Below are the code and all the weights of a small trained network. Each question names an input and a target symbol and asks about switching units off, where a switched-off unit gives its printed mean instead of its output.

import numpy as np


def w(rows, s, z=0):
    codes = np.array(rows[::2]) - 128.0
    scale = np.full(codes.shape[1], s)
    scale[-1] = z or s
    return codes * scale


def norm(h):
    return h / np.sqrt((h * h).mean(-1, keepdims=True) + 1e-5)


def f(y):
    return np.maximum(y, 0)


def softmax(a):
    e = np.exp(a - a.max(-1, keepdims=True))
    return e / e.sum(-1, keepdims=True)


def log_softmax(a):
    a = a - a.max(-1, keepdims=True)
    return a - np.log(np.exp(a).sum(-1, keepdims=True))


def net(x, mask):
    ids = ['ΔΞβεζηλμπστω'.index(c) for c in x.split()]
    T = len(ids)
    res = E[ids] + P[:T]
    u = 0
    for l in range(3):
        r = norm(res)
        for j in range(2):
            rows = slice(2 * j, 2 * j + 2)
            q, k, v = (r @ M[l][rows].T for M in (Q, K, V))
            z = softmax(np.where(np.tri(T) > 0, q @ k.T / 2**0.5, -1e9)) @ v
            o = O[l][rows]
            res = res + np.where(mask[u + j], z, o[:, -1]) @ o[:, :-1]
        u += 2
        y = f(norm(res) @ A[l][:, :-1].T + A[l][:, -1])
        res = res + np.where(mask[u : u + 4], y, B[l][:, -1]) @ B[l][:, :-1]
        u += 4
    return log_softmax(norm(res)[-1] @ U[:, :-1].T + U[:, -1])


Q, K, V, O, A, B = {}, {}, {}, {}, {}, {}
E = w([
[97,237,147,136,121,159,152,96],'Δ',
[76,80,199,118,168,155,135,88],'Ξ',
[183,27,145,205,98,109,121,201],'β',
[175,195,157,247,102,60,193,221],'ε',
[224,127,161,146,157,144,251,186],'ζ',
[175,143,41,181,184,127,183,93],'η',
[204,190,135,66,123,110,22,124],'λ',
[77,130,79,117,169,129,128,135],'μ',
[86,147,151,192,126,66,49,136],'π',
[174,71,131,129,97,44,85,102],'σ',
[141,187,165,177,221,102,129,152],'τ',
[105,156,160,118,31,137,214,146],'ω',
],0.021)
P = w([
[142,192,167,178,97,75,203,255],'0',
[149,176,158,174,103,102,172,210],'1',
[139,157,163,168,111,98,175,200],'2',
[128,157,163,160,114,95,173,190],'3',
[117,150,159,152,121,89,170,183],'4',
[120,143,154,152,125,105,151,177],'5',
[123,132,153,148,131,107,154,165],'6',
[115,132,145,143,122,109,139,157],'7',
[113,121,135,135,136,114,127,159],'8',
[112,115,130,129,136,112,117,158],'9',
[109,100,123,120,142,117,111,139],'10',
[106,109,144,112,135,113,126,143],'11',
],0.0098)
Q[0] = w([
[141,67,113,66,180,113,154,128],'0.h1',
[124,103,107,138,50,166,162,160],'0.h1',
[148,60,165,190,168,51,87,223],'0.h2',
[115,121,109,164,218,254,145,152],'0.h2',
],0.0093)
K[0] = w([
[200,124,118,54,139,166,99,94],'0.h1',
[119,223,212,162,130,31,116,123],'0.h1',
[65,74,52,21,86,159,67,9],'0.h2',
[23,214,84,253,185,167,119,154],'0.h2',
],0.0067)
V[0] = w([
[148,88,98,9,195,117,94,37],'0.h1',
[250,183,159,100,118,63,238,77],'0.h1',
[106,86,19,28,160,17,123,64],'0.h2',
[253,152,228,53,212,59,127,122],'0.h2',
],0.004)
O[0] = w([
[115,122,86,158,156,210,105,2,3],'0.h1',
[169,168,83,192,149,192,205,119,131],'0.h1',
[148,59,47,143,113,180,140,122,131],'0.h2',
[149,143,140,176,99,198,68,129,120],'0.h2',
],0.0076,0.0049)
A[0] = w([
[247,71,189,97,100,142,176,88,137],'0.n1',
[181,138,197,156,118,251,75,200,239],'0.n2',
[168,69,214,131,64,2,93,79,3],'0.n3',
[43,172,110,132,245,181,66,203,165],'0.n4',
],0.0071,0.0052)
B[0] = w([
[127,86,29,114,190,98,231,120,163],'0.n1',
[178,91,182,90,169,20,230,79,223],'0.n2',
[82,167,107,139,140,121,205,70,164],'0.n3',
[60,147,130,58,169,2,199,114,253],'0.n4',
],0.0083,0.0074)
Q[1] = w([
[151,134,145,209,133,146,153,158],'1.h1',
[132,106,117,128,137,66,177,143],'1.h1',
[101,112,160,133,159,59,253,211],'1.h2',
[214,152,164,163,140,66,176,120],'1.h2',
],0.014)
K[1] = w([
[106,145,114,57,144,116,85,131],'1.h1',
[127,66,59,74,138,110,174,28],'1.h1',
[101,74,141,33,128,90,85,1],'1.h2',
[121,126,25,50,203,155,61,45],'1.h2',
],0.0095)
V[1] = w([
[137,18,87,66,47,57,119,68],'1.h1',
[178,32,169,105,180,118,198,218],'1.h1',
[255,176,98,95,88,82,73,182],'1.h2',
[178,122,193,7,87,185,110,168],'1.h2',
],0.007)
O[1] = w([
[106,148,116,152,91,115,196,17,182],'1.h1',
[152,99,132,44,163,71,150,196,254],'1.h1',
[254,170,122,57,119,64,45,85,82],'1.h2',
[174,93,118,49,113,186,31,110,74],'1.h2',
],0.0084,0.0085)
A[1] = w([
[183,152,81,95,127,50,75,91,221],'1.n1',
[151,104,148,151,35,87,159,183,252],'1.n2',
[118,176,144,172,173,138,162,122,231],'1.n3',
[81,254,53,235,184,52,143,155,194],'1.n4',
],0.0078,0.0036)
B[1] = w([
[126,142,149,3,189,129,73,43,168],'1.n1',
[254,58,120,122,56,157,95,93,210],'1.n2',
[148,242,210,69,219,159,84,235,194],'1.n3',
[136,116,190,128,104,112,80,80,248],'1.n4',
],0.0078,0.012)
Q[2] = w([
[72,79,240,194,162,193,159,168],'2.h1',
[191,166,236,121,151,6,241,89],'2.h1',
[63,181,127,102,98,173,104,93],'2.h2',
[133,11,74,119,146,90,177,123],'2.h2',
],0.013)
K[2] = w([
[82,91,43,182,55,133,105,183],'2.h1',
[53,98,100,93,142,155,166,41],'2.h1',
[81,156,86,178,134,167,146,125],'2.h2',
[179,8,155,162,107,71,117,162],'2.h2',
],0.014)
V[2] = w([
[43,212,2,90,155,105,125,153],'2.h1',
[106,69,199,106,160,193,113,120],'2.h1',
[145,89,155,175,135,158,114,115],'2.h2',
[187,158,209,84,145,40,165,148],'2.h2',
],0.0096)
O[2] = w([
[99,170,60,79,135,58,82,248,145],'2.h1',
[116,42,180,86,178,214,113,130,124],'2.h1',
[133,100,173,145,100,71,157,136,112],'2.h2',
[54,124,74,175,125,197,101,126,254],'2.h2',
],0.011,0.022)
A[2] = w([
[168,13,45,187,105,110,150,115,118],'2.n1',
[108,1,108,123,138,84,140,128,64],'2.n2',
[86,138,179,166,99,72,108,157,254],'2.n3',
[195,123,61,111,115,165,226,169,148],'2.n4',
],0.0099,0.0064)
B[2] = w([
[14,255,180,81,183,57,176,124,169],'2.n1',
[63,143,149,49,183,151,37,78,160],'2.n2',
[102,56,82,121,80,142,130,70,246],'2.n3',
[62,113,38,32,102,153,51,88,165],'2.n4',
],0.0085,0.011)
U = w([
[76,240,167,95,94,171,118,144,43],'Δ',
[100,47,133,141,168,201,139,130,157],'Ξ',
[134,45,187,72,96,2,181,154,68],'β',
[175,94,117,181,113,108,121,171,253],'ε',
[188,119,55,106,177,145,225,166,114],'ζ',
[160,110,8,207,209,175,103,112,126],'η',
[173,128,94,86,149,138,81,100,209],'λ',
[76,147,39,124,126,102,107,190,143],'μ',
[83,87,122,188,109,97,19,92,66],'π',
[117,157,70,173,124,104,193,44,75],'σ',
[132,153,154,166,213,83,125,165,155],'τ',
[111,136,105,72,38,173,154,137,91],'ω',
],0.012,0.007)

Each question gives the input, a string of symbols that net reads in full, and the target symbol t.
The units are the heads (2 rows each of Q, K, V and O) and the neurons (one row each of A and B). Each row of codes is followed by its name. A weight is (code - 128) times the scale printed after its matrix; where a second scale follows, it is the last column's (O, A, B and U).
mask holds one flag per unit, layer by layer, with each layer's heads first. A switched-off unit (its flag False) gives its mean, the last column of its rows in O or B, instead of its output. The means were averaged over made-up inputs and are rounded, as every weight is.
A unit's drop is (log p(t) with every unit on - log p(t) with that unit switched off) / (log p(t) with every unit on - log p(t) with every unit switched off).
The circuit of an input: a set's keep is (log p(t) with only the set's units on - log p(t) with every unit switched off) / (log p(t) with every unit on - log p(t) with every unit switched off). Starting from the 12 units with the biggest drops (on a tie, the unit counted first), units are removed one at a time, each time the one whose removal leaves the highest keep (on an exact tie, the one counted first), for as long as the keep stays at least 0.8.
circuit, biggest first: the units of the circuit, biggest drop first
most important unit: the unit with the biggest drop
top k neurons: the k neurons with the biggest drops, biggest first
top k neurons in layer l: the k neurons of layer l with the biggest drops, biggest first
which heads matter: for each layer, one digit per head in row order, 1 if its drop is at least 0.15 and else 0, layers parted by /
input β ε Ξ ε, target Ξ: which heads matter : 00 / 01 / 10
input σ Δ β τ β λ π, target λ: most important unit : 1.h2
input λ β μ β Δ β η, target μ: circuit, biggest first : 0.n4; 2.h1; 0.n2
input ε π τ η τ λ ε σ ε, target σ: circuit, biggest first : 2.h1; 1.h1
input η λ σ μ μ μ μ β σ σ ε, target σ: circuit, biggest first : 0.n3; 1.h1; 2.h1
input Ξ λ β ζ ε β μ β, target μ: top 2 neurons in layer 1 : 1.n4; 1.n1
input μ β σ μ Δ μ ω τ τ Δ σ, target σ: which heads matter : 00 / 10 / 00
input μ μ π τ λ σ, target σ: circuit, biggest first : 0.n3; 2.h1
input μ λ σ τ, target σ: which heads matter : 11 / 10 / 10
input μ τ ε Δ β β τ μ σ ε ζ, target σ: circuit, biggest first : 1.h1; 2.h1; 0.n3
input π τ λ τ β μ β, target μ: circuit, biggest first : 0.n4; 2.h1
input σ β μ ζ, target μ: top 3 neurons : 2.n4; 0.n4; 0.n2
input μ β ζ β τ μ μ σ Δ ζ, target σ: circuit, biggest first : 1.h1; 0.n3; 2.h1
input μ τ Ξ τ, target Ξ: most important unit : 2.h1
input ε τ η, target η: which heads matter : 00 / 00 / 10
input π ζ μ μ σ π, target σ: circuit, biggest first : 1.h1; 0.n3; 2.h1
input μ μ β η, target μ: which heads matter : 01 / 00 / 10
input λ μ β Ξ ζ λ Δ, target λ: top 4 neurons : 0.n2; 1.n1; 2.n1; 0.n3
input λ τ Δ Ξ τ σ β τ, target σ: top 3 neurons in layer 0 : 0.n4; 0.n3; 0.n2
input β β λ Δ μ Ξ Ξ π λ Ξ τ ζ, target Ξ: circuit, biggest first : 2.h1
input π ζ Δ τ τ ω τ Ξ β, target Ξ: top 3 neurons : 2.n2; 0.n4; 2.n4
input Δ β σ σ π, target σ: circuit, biggest first : 2.h1; 1.h1
input ε ε τ π η, target η: top 2 neurons : 2.n1; 0.n4
